Below is a small trained network, with its code and all its weights. Each question gives an input and a class and asks what happens when units are switched off, that is, made to give their printed mean instead of their output.

import numpy as np


def w(rows, s, z=0):
    codes = np.array(rows[::2]) - 128.0
    scale = np.full(codes.shape[1], s)
    scale[-1] = z or s
    return codes * scale


def norm(h):
    return h / np.sqrt((h * h).mean(-1, keepdims=True) + 1e-5)


def f(y):
    return np.maximum(y, 0)


def log_softmax(a):
    a = a - a.max(-1, keepdims=True)
    return a - np.log(np.exp(a).sum(-1, keepdims=True))


def net(x, mask):
    res = np.array(x, float).reshape(1, 2) / 4 @ E
    u = 0
    for l in range(4):
        y = f(norm(res) @ A[l][:, :-1].T + A[l][:, -1])
        res = res + np.where(mask[u : u + 5], y, B[l][:, -1]) @ B[l][:, :-1]
        u += 5
    return log_softmax(norm(res)[-1] @ U[:, :-1].T + U[:, -1])


A, B = {}, {}
E = w([
[128,78,32,196,94,192,151,123],'x0',
[148,254,122,141,103,113,72,89],'x1',
],0.0098)
A[0] = w([
[167,164,135,93,152,108,132,136,184],'0.n0',
[154,117,113,129,145,154,118,118,6],'0.n1',
[182,118,185,99,124,8,79,126,124],'0.n2',
[120,94,136,133,90,95,156,130,63],'0.n3',
[91,179,180,95,136,99,109,133,138],'0.n4',
],0.012,0.0015)
B[0] = w([
[85,137,87,164,151,107,169,137,188],'0.n0',
[151,117,143,147,76,124,120,133,143],'0.n1',
[115,146,125,142,176,112,172,30,254],'0.n2',
[131,128,123,130,161,148,133,139,160],'0.n3',
[167,113,163,99,2,106,174,91,228],'0.n4',
],0.014,0.0095)
A[1] = w([
[12,66,134,117,185,85,112,111,138],'1.n0',
[156,119,90,143,115,57,167,179,178],'1.n1',
[2,162,42,187,163,88,167,74,163],'1.n2',
[218,94,161,116,124,239,158,126,55],'1.n3',
[154,77,154,125,148,76,85,100,7],'1.n4',
],0.0064,0.0013)
B[1] = w([
[110,142,110,142,10,106,83,107,180],'1.n0',
[89,182,116,65,141,141,91,144,157],'1.n1',
[153,168,135,140,193,154,167,101,254],'1.n2',
[122,152,210,71,69,159,121,133,180],'1.n3',
[167,186,164,254,105,221,181,58,136],'1.n4',
],0.0078,0.0057)
A[2] = w([
[168,185,49,148,64,196,122,139,134],'2.n0',
[55,22,172,45,184,66,162,249,253],'2.n1',
[61,39,168,77,140,223,155,207,217],'2.n2',
[116,37,31,87,124,170,99,208,212],'2.n3',
[1,211,140,54,71,55,211,109,132],'2.n4',
],0.0053,0.0022)
B[2] = w([
[78,85,144,124,144,128,91,162,218],'2.n0',
[198,146,36,117,81,60,191,4,184],'2.n1',
[121,149,177,144,164,123,151,116,220],'2.n2',
[157,172,173,124,108,98,138,131,199],'2.n3',
[133,114,99,165,92,113,127,168,254],'2.n4',
],0.014,0.0062)
A[3] = w([
[95,193,107,158,12,108,132,140,210],'3.n0',
[65,89,87,151,121,219,247,45,250],'3.n1',
[243,146,112,218,93,75,62,203,92],'3.n2',
[233,141,133,55,98,138,244,44,177],'3.n3',
[1,42,40,102,35,81,21,111,116],'3.n4',
],0.005,0.0014)
B[3] = w([
[127,37,197,113,157,108,136,133,185],'3.n0',
[116,194,89,122,97,33,88,106,226],'3.n1',
[153,82,103,76,143,225,157,168,138],'3.n2',
[254,79,37,81,57,125,149,89,255],'3.n3',
[198,93,70,1,206,129,140,120,159],'3.n4',
],0.0083,0.01)
U = w([
[66,213,103,183,176,152,101,117,5],'0',
[13,128,242,206,88,172,137,207,24],'1',
[110,63,109,49,188,185,85,173,99],'2',
[159,141,133,135,64,53,201,7,204],'3',
],0.015,0.0019)

Each question gives the input, the list of numbers given to net, and the class t.
The units are the neurons (one row each of A and B). Each row of codes is followed by its name. A weight is (code - 128) times the scale printed after its matrix; where a second scale follows, it is the last column's (A, B and U).
mask holds one flag per neuron, layer by layer. A switched-off neuron (its flag False) gives its mean, the last column of its row in B, instead of its output. The means were averaged over made-up inputs and are rounded, as every weight is.
A unit's drop is (log p(t) with every unit on - log p(t) with that unit switched off) / (log p(t) with every unit on - log p(t) with every unit switched off).
most important unit: the unit with the biggest drop
k most important neurons: the k neurons with the biggest drops, biggest first
top k neurons in layer l: the k neurons of layer l with the biggest drops, biggest first
drop when u is switched off: that unit's drop, to one decimal
input [8,3], class 2: most important unit => 0.n2
input [6,7], class 2: 3 most important neurons => (0.n2 0.n0 2.n0)
input [6,1], class 2: 4 most important neurons => (0.n2 2.n0 0.n0 3.n4)
input [8,-2], class 1: top 2 neurons in layer 0 => (0.n2 0.n4)
input [6,-2], class 1: 2 most important neurons => (0.n2 2.n1)
input [4,6], class 2: 4 most important neurons => (0.n2 0.n0 2.n0 2.n2)
input [5,8], class 2: 2 most important neurons => (0.n2 0.n0)
input [2,7], class 2: 2 most important neurons => (0.n2 2.n0)
input [2,0], class 1: 3 most important neurons => (0.n2 0.n0 0.n4)
input [8,7], class 0: top 3 neurons in layer 1 => (1.n2 1.n0 1.n3)
input [2,3], class 2: 4 most important neurons => (0.n2 0.n0 2.n0 2.n2)
input [5,5], class 2: 3 most important neurons => (0.n2 0.n0 2.n0)
input [4,5], class 2: drop when 0.n0 is switched off => 0.6
input [7,8], class 2: drop when 0.n2 is switched off => 0.7
input [1,4], class 2: drop when 3.n3 is switched off => 0.0
input [6,0], class 1: top neuron in layer 1 => (1.n0)
